Below are the code and all the weights of a small trained network. Each question names an input and a class and asks about switching units off, where a switched-off unit gives its printed mean instead of its output.

import numpy as np


def w(rows, s, z=0):
    codes = np.array(rows[::2]) - 128.0
    scale = np.full(codes.shape[1], s)
    scale[-1] = z or s
    return codes * scale


def norm(h):
    return h / np.sqrt((h * h).mean(-1, keepdims=True) + 1e-5)


def f(y):
    return np.maximum(y, 0)


def log_softmax(a):
    a = a - a.max(-1, keepdims=True)
    return a - np.log(np.exp(a).sum(-1, keepdims=True))


def net(x, mask):
    res = np.array(x, float).reshape(1, 4) / 4 @ E
    u = 0
    for l in range(3):
        y = f(norm(res) @ A[l][:, :-1].T + A[l][:, -1])
        res = res + np.where(mask[u : u + 7], y, B[l][:, -1]) @ B[l][:, :-1]
        u += 7
    return log_softmax(norm(res)[-1] @ U[:, :-1].T + U[:, -1])


A, B = {}, {}
E = w([
[99,118,151,191,227,137,99,89],'x0',
[133,142,125,117,138,136,138,121],'x1',
[9,164,117,84,128,121,130,99],'x2',
[114,133,241,188,123,183,150,148],'x3',
],0.013)
A[0] = w([
[49,164,110,67,36,174,158,150,80],'L0N1',
[153,129,227,94,59,165,196,192,43],'L0N2',
[186,108,106,172,216,185,49,127,100],'L0N3',
[208,107,24,138,138,106,126,105,108],'L0N4',
[43,130,196,118,127,174,192,173,2],'L0N5',
[239,138,137,138,50,134,153,101,135],'L0N6',
[177,87,254,149,112,209,208,118,86],'L0N7',
],0.0077,0.0069)
B[0] = w([
[65,46,166,76,27,170,159,198,219],'L0N1',
[158,115,187,118,112,166,113,238,206],'L0N2',
[98,85,141,82,167,198,196,165,232],'L0N3',
[137,11,184,88,33,177,142,92,234],'L0N4',
[107,138,202,167,111,204,137,92,175],'L0N5',
[178,202,60,156,162,128,119,134,237],'L0N6',
[130,153,175,121,133,2,119,178,253],'L0N7',
],0.0095,0.0057)
A[1] = w([
[45,183,85,55,136,109,87,132,114],'L1N1',
[172,131,149,133,194,45,110,93,10],'L1N2',
[83,92,32,105,145,85,76,63,70],'L1N3',
[9,118,68,48,136,99,119,112,57],'L1N4',
[158,83,57,98,213,54,89,65,114],'L1N5',
[182,163,70,67,28,67,135,179,255],'L1N6',
[116,110,1,110,109,137,130,164,166],'L1N7',
],0.0092,0.0031)
B[1] = w([
[87,82,254,213,167,71,157,132,178],'L1N1',
[153,88,101,137,192,124,212,121,140],'L1N2',
[119,124,136,161,133,152,229,165,179],'L1N3',
[123,147,222,209,153,108,211,154,204],'L1N4',
[149,29,134,136,87,161,153,173,174],'L1N5',
[87,239,139,106,141,110,29,61,254],'L1N6',
[140,140,96,200,181,151,85,65,194],'L1N7',
],0.0093,0.0091)
A[2] = w([
[184,52,79,104,172,167,120,110,33],'L2N1',
[131,26,56,74,132,166,139,153,1],'L2N2',
[191,168,56,87,90,204,28,12,135],'L2N3',
[124,79,154,116,150,119,203,176,139],'L2N4',
[148,170,132,196,56,111,144,144,112],'L2N5',
[5,161,139,146,146,95,115,47,146],'L2N6',
[118,102,182,118,100,91,144,173,125],'L2N7',
],0.012,0.0031)
B[2] = w([
[57,141,175,125,45,168,110,159,187],'L2N1',
[130,227,179,50,75,155,81,177,171],'L2N2',
[105,52,118,190,220,103,201,108,237],'L2N3',
[122,82,34,135,96,115,146,63,245],'L2N4',
[111,175,98,112,145,150,110,96,181],'L2N5',
[253,190,106,83,130,99,45,200,255],'L2N6',
[141,109,30,90,142,140,122,70,225],'L2N7',
],0.013,0.0087)
U = w([
[144,16,124,214,196,69,196,77,255],'0',
[194,247,166,103,117,48,1,155,21],'1',
[40,76,177,60,14,200,121,130,162],'2',
],0.014,0.00058)

Each question gives the input, the list of numbers given to net, and the class t.
The units are the neurons (one row each of A and B). Each row of codes is followed by its name. A weight is (code - 128) times the scale printed after its matrix; where a second scale follows, it is the last column's (A, B and U).
mask holds one flag per neuron, layer by layer. A switched-off neuron (its flag False) gives its mean, the last column of its row in B, instead of its output. The means were averaged over made-up inputs and are rounded, as every weight is.
A unit's drop is (log p(t) with every unit on - log p(t) with that unit switched off) / (log p(t) with every unit on - log p(t) with every unit switched off).
The circuit of an input: a set's keep is (log p(t) with only the set's units on - log p(t) with every unit switched off) / (log p(t) with every unit on - log p(t) with every unit switched off). Starting from the 12 units with the biggest drops (on a tie, the unit counted first), units are removed one at a time, each time the one whose removal leaves the highest keep (on an exact tie, the one counted first), for as long as the keep stays at least 0.8.
units of the circuit, in order: the units of the circuit, biggest drop first
unit that matters most: the unit with the biggest drop
k most important neurons: the k neurons with the biggest drops, biggest first
k most important neurons of layer l: the k neurons of layer l with the biggest drops, biggest first
drop when u is switched off: that unit's drop, to one decimal
input [-2,-8,-6,-7], class 0: units of the circuit, in order	(L2N3; L1N6)
input [-1,-4,-1,6], class 1: most important neuron	(L0N7)
input [-6,-3,0,-8], class 0: 2 most important neurons of layer 0	(L0N4; L0N7)
input [-7,-6,0,0], class 0: 3 most important neurons of layer 2	(L2N3; L2N6; L2N2)
input [-6,5,0,-6], class 0: 2 most important neurons	(L2N3; L0N4)
input [2,0,6,1], class 1: 2 most important neurons of layer 1	(L1N5; L1N3)
input [-2,-4,-6,-6], class 0: 2 most important neurons	(L2N3; L1N6)
input [-1,2,8,-1], class 1: 3 most important neurons	(L2N6; L0N1; L2N3)
input [-8,-4,7,-3], class 1: 2 most important neurons	(L2N6; L1N6)
input [-6,5,7,-7], class 1: drop when L2N6 is switched off	0.1
input [-8,5,-5,-7], class 0: drop when L2N3 is switched off	1.9
input [-3,7,0,4], class 1: drop when L0N3 is switched off	0.1
input [-4,4,-6,-3], class 0: drop when L2N3 is switched off	2.7
input [-3,-4,0,3], class 1: unit that matters most	L0N7
